Below is a small trained network, with its code and all its weights. Each question gives an input and a target symbol and asks what happens when units are switched off, that is, made to give their printed mean instead of their output.

import numpy as np


def w(rows, s, z=0):
    codes = np.array(rows[::2]) - 128.0
    scale = np.full(codes.shape[1], s)
    scale[-1] = z or s
    return codes * scale


def norm(h):
    return h / np.sqrt((h * h).mean(-1, keepdims=True) + 1e-5)


def f(y):
    return y / 2 * (1 + np.tanh(0.7978845608 * (y + 0.044715 * y**3)))


def softmax(a):
    e = np.exp(a - a.max(-1, keepdims=True))
    return e / e.sum(-1, keepdims=True)


def log_softmax(a):
    a = a - a.max(-1, keepdims=True)
    return a - np.log(np.exp(a).sum(-1, keepdims=True))


def net(x, mask):
    ids = ['ΓΔΞΦΨβεηλμπσ'.index(c) for c in x.split()]
    T = len(ids)
    res = E[ids] + P[:T]
    u = 0
    for l in range(3):
        q, k, v = (norm(res) @ M[l].T for M in (Q, K, V))
        z = softmax(np.where(np.tri(T) > 0, q @ k.T / 2**0.5, -1e9)) @ v
        res = res + np.where(mask[u], z, O[l][:, -1]) @ O[l][:, :-1]
        u += 1
        y = f(norm(res) @ A[l][:, :-1].T + A[l][:, -1])
        res = res + np.where(mask[u : u + 4], y, B[l][:, -1]) @ B[l][:, :-1]
        u += 4
    return log_softmax(norm(res)[-1] @ U[:, :-1].T + U[:, -1])


Q, K, V, O, A, B = {}, {}, {}, {}, {}, {}
E = w([
[149,152,111],'Γ',
[158,100,182],'Δ',
[167,134,97],'Ξ',
[73,87,114],'Φ',
[138,99,140],'Ψ',
[73,154,167],'β',
[173,134,132],'ε',
[235,132,178],'η',
[72,193,20],'λ',
[180,2,137],'μ',
[94,4,115],'π',
[182,87,162],'σ',
],0.018)
P = w([
[63,196,119],'0',
[223,112,41],'1',
[148,102,53],'2',
[129,183,74],'3',
[15,86,117],'4',
[143,254,144],'5',
],0.0081)
Q[0] = w([
[247,150,113],'0.h0',
[122,179,215],'0.h0',
],0.013)
K[0] = w([
[20,126,179],'0.h0',
[160,94,7],'0.h0',
],0.015)
V[0] = w([
[28,9,74],'0.h0',
[99,114,230],'0.h0',
],0.011)
O[0] = w([
[104,38,100,162],'0.h0',
[5,182,185,4],'0.h0',
],0.015,0.0014)
A[0] = w([
[89,244,28,253],'0.n0',
[62,50,98,254],'0.n1',
[255,169,29,229],'0.n2',
[163,89,30,162],'0.n3',
],0.0076,0.00095)
B[0] = w([
[205,22,213,178],'0.n0',
[243,121,176,186],'0.n1',
[1,113,69,254],'0.n2',
[116,154,199,189],'0.n3',
],0.0095,0.0066)
Q[1] = w([
[214,209,140],'1.h0',
[26,253,121],'1.h0',
],0.0037)
K[1] = w([
[109,145,70],'1.h0',
[200,1,117],'1.h0',
],0.0051)
V[1] = w([
[121,253,87],'1.h0',
[13,89,254],'1.h0',
],0.0095)
O[1] = w([
[3,207,183,8],'1.h0',
[143,213,27,195],'1.h0',
],0.014,0.0014)
A[1] = w([
[134,34,197,2],'1.n0',
[249,180,171,116],'1.n1',
[142,139,188,215],'1.n2',
[189,127,138,106],'1.n3',
],0.011,0.0015)
B[1] = w([
[88,217,2,252],'1.n0',
[91,108,89,158],'1.n1',
[94,19,39,160],'1.n2',
[95,126,154,152],'1.n3',
],0.014,0.0039)
Q[2] = w([
[16,148,59],'2.h0',
[36,118,253],'2.h0',
],0.022)
K[2] = w([
[215,198,252],'2.h0',
[232,126,70],'2.h0',
],0.023)
V[2] = w([
[209,238,2],'2.h0',
[225,246,245],'2.h0',
],0.017)
O[2] = w([
[218,208,25,246],'2.h0',
[252,119,234,34],'2.h0',
],0.018,0.012)
A[2] = w([
[132,98,204,254],'2.n0',
[254,105,112,165],'2.n1',
[140,152,46,103],'2.n2',
[137,203,137,59],'2.n3',
],0.028,0.0029)
B[2] = w([
[248,94,84,176],'2.n0',
[2,244,164,214],'2.n1',
[210,41,214,250],'2.n2',
[43,98,126,155],'2.n3',
],0.02,0.018)
U = w([
[82,36,196,222],'Γ',
[59,147,141,88],'Δ',
[6,105,73,118],'Ξ',
[180,40,70,34],'Φ',
[172,162,45,218],'Ψ',
[101,140,152,100],'β',
[201,78,175,82],'ε',
[165,129,205,120],'η',
[73,83,24,37],'λ',
[160,65,103,4],'μ',
[123,84,102,125],'π',
[65,154,139,91],'σ',
],0.012,0.0034)

Each question gives the input, a string of symbols that net reads in full, and the target symbol t.
The units are the heads (2 rows each of Q, K, V and O) and the neurons (one row each of A and B). Each row of codes is followed by its name. A weight is (code - 128) times the scale printed after its matrix; where a second scale follows, it is the last column's (O, A, B and U).
mask holds one flag per unit, layer by layer, with each layer's heads first. A switched-off unit (its flag False) gives its mean, the last column of its rows in O or B, instead of its output. The means were averaged over made-up inputs and are rounded, as every weight is.
A unit's drop is (log p(t) with every unit on - log p(t) with that unit switched off) / (log p(t) with every unit on - log p(t) with every unit switched off).
The circuit of an input: a set's keep is (log p(t) with only the set's units on - log p(t) with every unit switched off) / (log p(t) with every unit on - log p(t) with every unit switched off). Starting from the 12 units with the biggest drops (on a tie, the unit counted first), units are removed one at a time, each time the one whose removal leaves the highest keep (on an exact tie, the one counted first), for as long as the keep stays at least 0.8.
units of the circuit, in order: the units of the circuit, biggest drop first
top k neurons: the k neurons with the biggest drops, biggest first
top k neurons in layer l: the k neurons of layer l with the biggest drops, biggest first
input Ξ Ξ Ξ ε, target Ξ: units of the circuit, in order	(2.h0; 0.n2)
input η Ψ Ψ Ψ, target η: units of the circuit, in order	(2.h0; 0.h0)
input Γ Ψ η, target Γ: units of the circuit, in order	(1.h0; 2.h0)
input η Γ Γ Ψ Ψ Δ, target η: units of the circuit, in order	(0.h0; 2.h0; 1.h0)
input Ψ Γ μ, target Ψ: top 2 neurons	(0.n2; 2.n1)
input η Ψ Γ, target η: units of the circuit, in order	(2.h0; 0.h0)
input η Φ Γ, target η: units of the circuit, in order	(0.h0; 2.h0)
input λ λ η, target λ: units of the circuit, in order	(2.h0; 0.n0)
input Ξ Δ β Γ Ψ Γ, target Ξ: top 2 neurons	(1.n0; 0.n2)
input Γ β μ Γ β, target Γ: top 2 neurons	(0.n0; 0.n2)
input Φ π Ψ Ξ, target Φ: units of the circuit, in order	(0.n2; 2.n2)
input Ξ Γ Ψ Γ η, target Ξ: top neuron	(1.n0)
input Ξ Φ η Γ μ, target Ξ: units of the circuit, in order	(2.h0; 1.h0; 0.h0; 1.n0)
input Ψ σ Ψ Ξ Φ, target Ψ: units of the circuit, in order	(1.h0; 0.h0)
input Γ η Ψ Γ η, target Γ: units of the circuit, in order	(1.h0)
input Φ Ψ Ψ Γ, target Φ: top 4 neurons	(0.n2; 0.n1; 2.n2; 2.n1)
input Ξ Γ Γ μ, target Ξ: units of the circuit, in order	(2.h0; 1.h0; 1.n0; 2.n2)
input ε Ψ Γ Ξ Δ, target ε: units of the circuit, in order	(0.h0; 2.h0)
input λ Γ Γ ε, target λ: top 3 neurons	(0.n0; 1.n0; 2.n1)
input Γ Ψ Ψ Ψ λ Γ, target Γ: units of the circuit, in order	(1.h0; 0.h0)
input Φ Γ Ξ, target Φ: top 4 neurons	(0.n2; 0.n1; 2.n2; 2.n1)
input Φ Ξ μ Γ Γ Φ, target Φ: top 4 neurons	(2.n1; 0.n2; 0.n1; 2.n2)
input λ Ψ Δ Ψ λ Ψ, target λ: top 2 neurons	(0.n0; 1.n0)
input Φ Ψ Φ Ψ, target Φ: top 2 neurons	(0.n2; 0.n1)
input Γ η η Ξ σ μ, target Γ: top 2 neurons	(1.n2; 0.n2)
input Ψ Γ λ λ β, target Ψ: top neuron	(0.n2)
input λ Φ Ψ Δ β Ξ, target λ: top 2 neurons in layer 2	(2.n1; 2.n0)
